Here is a tiny trained network, its code and every weight. The questions are about switching its units off for an input and a class, where a switched-off unit gives its printed mean instead of its output.

import numpy as np


def w(rows, s, z=0):
    codes = np.array(rows[::2]) - 128.0
    scale = np.full(codes.shape[1], s)
    scale[-1] = z or s
    return codes * scale


def f(y):
    return y / 2 * (1 + np.tanh(0.7978845608 * (y + 0.044715 * y**3)))


def log_softmax(a):
    a = a - a.max(-1, keepdims=True)
    return a - np.log(np.exp(a).sum(-1, keepdims=True))


def net(x, mask):
    res = np.array(x, float).reshape(1, 8) / 4 @ E
    y = f(res @ A[0][:, :-1].T + A[0][:, -1])
    res = res + np.where(mask, y, B[0][:, -1]) @ B[0][:, :-1]
    return log_softmax(res[-1] @ U[:, :-1].T + U[:, -1])


A, B = {}, {}
E = w([
[115,123,151,250,119,144,154,71,136],'x0',
[127,128,127,129,126,130,127,129,128],'x1',
[131,125,129,130,129,127,127,129,131],'x2',
[127,129,129,128,129,126,129,129,127],'x3',
[63,124,121,115,20,82,124,105,190],'x4',
[130,130,127,130,124,126,127,129,124],'x5',
[127,204,191,121,130,151,56,106,159],'x6',
[128,130,126,126,125,131,130,127,128],'x7',
],0.019)
A[0] = w([
[126,84,118,244,116,129,197,75,114,151],'n0',
[131,120,170,221,170,179,168,65,104,156],'n1',
[158,134,160,179,201,211,131,129,76,182],'n2',
[42,129,148,197,31,65,155,32,197,91],'n3',
[80,134,99,61,39,25,97,132,194,156],'n4',
[146,58,57,128,172,111,203,182,56,197],'n5',
[101,180,222,168,76,140,54,28,209,104],'n6',
[85,128,111,45,47,47,118,158,193,145],'n7',
[152,204,169,65,132,154,41,144,159,134],'n8',
[192,99,67,37,172,116,129,221,53,255],'n9',
[107,41,68,178,114,95,241,136,111,186],'n10',
[130,249,225,103,137,163,2,96,171,198],'n11',
],0.0068,0.0071)
B[0] = w([
[173,100,203,118,44,147,140,82,129,221],'n0',
[179,157,188,228,129,178,96,99,119,209],'n1',
[191,162,214,160,174,167,104,102,89,208],'n2',
[90,138,130,74,51,142,158,162,237,221],'n3',
[55,49,54,181,147,96,102,111,93,211],'n4',
[82,107,115,174,85,169,254,183,134,222],'n5',
[60,152,122,172,125,220,143,193,206,211],'n6',
[80,45,46,179,158,82,114,91,82,203],'n7',
[131,83,184,86,223,138,60,158,85,194],'n8',
[120,180,86,96,144,147,239,225,151,251],'n9',
[148,55,139,103,25,116,200,79,109,222],'n10',
[114,118,185,97,253,171,68,179,101,235],'n11',
],0.0075,0.018)
U = w([
[87,187,121,129,120,195,195,232,217,253],'0',
[192,104,172,183,105,153,166,53,35,155],'1',
[112,95,39,132,125,1,164,86,81,155],'2',
[136,97,149,94,48,79,154,11,194,63],'3',
[200,172,178,9,189,121,103,158,70,143],'4',
[178,225,181,189,171,153,57,39,130,19],'5',
[66,54,119,124,178,115,45,117,97,59],'6',
],0.0075,0.0024)

Each question gives the input, the list of numbers given to net, and the class t.
The units are the neurons (one row each of A and B). Each row of codes is followed by its name. A weight is (code - 128) times the scale printed after its matrix; where a second scale follows, it is the last column's (A, B and U).
mask holds one flag per neuron, in row order. A switched-off neuron (its flag False) gives its mean, the last column of its row in B, instead of its output. The means were averaged over made-up inputs and are rounded, as every weight is.
A unit's drop is (log p(t) with every unit on - log p(t) with that unit switched off) / (log p(t) with every unit on - log p(t) with every unit switched off).
The circuit of an input: a set's keep is (log p(t) with only the set's units on - log p(t) with every unit switched off) / (log p(t) with every unit on - log p(t) with every unit switched off). Starting from all 12 units, units are removed one at a time, each time the one whose removal leaves the highest keep (on an exact tie, the one counted first), for as long as the keep stays at least 0.8.
units of the circuit, in order: the units of the circuit, biggest drop first
top k neurons: the k neurons with the biggest drops, biggest first
drop of u: that unit's drop, to one decimal
input [3,-2,2,-2,5,1,0,-3], class 3: units of the circuit, in order	n9
input [6,8,4,5,-7,-7,1,2], class 5: units of the circuit, in order	n10; n1
input [0,-3,2,-6,1,-4,8,-2], class 6: units of the circuit, in order	n9; n8
input [3,2,-7,4,-2,-2,0,1], class 1: top 2 neurons	n11; n6
input [2,6,5,5,8,-5,-7,0], class 3: top 2 neurons	n3; n10
input [2,6,4,-3,5,-5,0,6], class 3: top 2 neurons	n9; n5
input [-1,-2,3,8,8,-8,-6,4], class 2: top 2 neurons	n7; n4
input [-4,-1,-8,-2,1,5,-5,2], class 2: top 2 neurons	n6; n3
input [4,5,3,7,-1,5,6,8], class 5: top 2 neurons	n9; n5
input [3,6,2,-4,0,5,-1,-4], class 1: top 2 neurons	n9; n3
input [3,7,-6,-1,7,8,-3,5], class 3: drop of n3	0.1
input [5,-4,-1,-7,8,-1,0,5], class 3: drop of n9	1.4
input [-1,6,0,-5,7,-4,2,-2], class 6: drop of n4	0.3
input [-7,5,-8,-7,2,2,-6,8], class 2: units of the circuit, in order	n7
